Here is a tiny trained network, its code and every weight. The questions are about switching its units off for an input and a class, where a switched-off unit gives its printed mean instead of its output.

import numpy as np


def w(rows, s, z=0):
    codes = np.array(rows[::2]) - 128.0
    scale = np.full(codes.shape[1], s)
    scale[-1] = z or s
    return codes * scale


def f(y):
    return np.maximum(y, 0)


def log_softmax(a):
    a = a - a.max(-1, keepdims=True)
    return a - np.log(np.exp(a).sum(-1, keepdims=True))


def net(x, mask):
    res = np.array(x, float).reshape(1, 8) / 4 @ E
    y = f(res @ A[0][:, :-1].T + A[0][:, -1])
    res = res + np.where(mask, y, B[0][:, -1]) @ B[0][:, :-1]
    return log_softmax(res[-1] @ U[:, :-1].T + U[:, -1])


A, B = {}, {}
E = w([
[55,35,113,103,145,244],'x0',
[151,81,174,195,10,165],'x1',
[133,127,119,125,124,124],'x2',
[14,156,111,154,101,29],'x3',
[129,130,125,123,124,130],'x4',
[117,130,148,136,138,139],'x5',
[132,126,121,130,127,124],'x6',
[124,126,135,137,135,131],'x7',
],0.014)
A[0] = w([
[224,196,171,127,153,145,211],'N0',
[75,198,91,66,183,95,194],'N1',
[95,224,118,165,201,41,193],'N2',
[9,81,108,102,87,78,4],'N3',
[72,221,159,158,93,70,95],'N4',
[41,122,129,95,119,155,120],'N5',
[112,130,62,49,174,161,187],'N6',
[65,123,58,146,112,167,46],'N7',
[128,133,101,66,204,170,114],'N8',
[140,115,133,202,44,154,149],'N9',
[21,85,118,119,124,130,89],'N10',
[89,155,164,149,10,78,93],'N11',
[163,178,164,218,64,107,107],'N12',
[168,63,171,173,83,204,147],'N13',
],0.011,0.0046)
B[0] = w([
[187,158,165,154,216,3,209],'N0',
[180,130,104,62,166,129,225],'N1',
[128,154,89,56,142,166,251],'N2',
[154,187,141,140,129,47,193],'N3',
[84,134,75,95,80,203,210],'N4',
[166,92,187,146,185,88,178],'N5',
[75,63,152,130,205,135,205],'N6',
[162,146,136,147,100,122,164],'N7',
[73,92,188,151,175,143,201],'N8',
[139,158,92,130,6,100,201],'N9',
[228,203,166,84,114,96,189],'N10',
[86,150,122,189,86,164,204],'N11',
[109,108,117,148,60,80,199],'N12',
[162,108,82,79,59,179,224],'N13',
],0.012,0.019)
U = w([
[160,177,174,114,181,69,207],'0',
[143,139,116,34,90,223,226],'1',
[204,155,184,188,71,76,123],'2',
[3,164,122,172,82,126,6],'3',
[91,46,179,148,165,170,43],'4',
],0.013,0.0027)

Each question gives the input, the list of numbers given to net, and the class t.
The units are the neurons (one row each of A and B). Each row of codes is followed by its name. A weight is (code - 128) times the scale printed after its matrix; where a second scale follows, it is the last column's (A, B and U).
mask holds one flag per neuron, in row order. A switched-off neuron (its flag False) gives its mean, the last column of its row in B, instead of its output. The means were averaged over made-up inputs and are rounded, as every weight is.
A unit's drop is (log p(t) with every unit on - log p(t) with that unit switched off) / (log p(t) with every unit on - log p(t) with every unit switched off).
The circuit of an input: a set's keep is (log p(t) with only the set's units on - log p(t) with every unit switched off) / (log p(t) with every unit on - log p(t) with every unit switched off). Starting from the 12 units with the biggest drops (on a tie, the unit counted first), units are removed one at a time, each time the one whose removal leaves the highest keep (on an exact tie, the one counted first), for as long as the keep stays at least 0.8.
circuit, biggest first: the units of the circuit, biggest drop first
k most important neurons: the k neurons with the biggest drops, biggest first
drop of u: that unit's drop, to one decimal
input [-2,-4,-3,-7,7,5,-2,-6], class 0: circuit, biggest first : [N0]
input [5,0,8,0,-7,-2,-6,-6], class 4: circuit, biggest first : [N2, N9]
input [-4,7,-8,1,4,-7,0,-8], class 3: circuit, biggest first : [N11, N10]
input [5,0,-7,-4,8,1,1,4], class 4: circuit, biggest first : [N2, N8]
input [0,7,2,2,0,-7,-7,2], class 3: 3 most important neurons : [N0, N11, N10]
input [1,-6,-2,-8,4,8,-4,6], class 4: 4 most important neurons : [N8, N6, N10, N3]
input [0,-4,8,5,-1,4,-2,8], class 1: 3 most important neurons : [N0, N2, N4]
input [0,2,-8,0,6,2,5,8], class 2: 3 most important neurons : [N2, N4, N1]
input [0,0,1,7,-5,-4,-3,2], class 1: 3 most important neurons : [N4, N0, N2]
input [6,8,-6,1,-3,-4,7,-7], class 2: 3 most important neurons : [N2, N4, N9]
input [8,-7,2,1,-3,4,1,-5], class 0: 2 most important neurons : [N10, N3]
input [-2,-2,5,1,7,-2,-4,-6], class 1: 3 most important neurons : [N0, N3, N5]
input [4,-8,6,0,8,5,0,5], class 4: 2 most important neurons : [N6, N8]
input [-8,-1,-1,3,2,6,8,-5], class 1: circuit, biggest first : [N4]
input [0,5,-2,-6,-1,3,-1,0], class 2: 2 most important neurons : [N2, N0]
input [-6,-7,-5,1,6,6,2,-2], class 1: 3 most important neurons : [N2, N4, N3]
input [6,6,-4,4,-8,-6,-1,-2], class 2: drop of N4 : 0.0
input [-4,2,4,1,6,1,-5,-1], class 3: drop of N10 : 0.2
input [-8,0,3,8,-6,1,-2,8], class 1: drop of N1 : 0.3
input [-1,5,1,-8,7,-7,8,-4], class 2: circuit, biggest first : [N0]
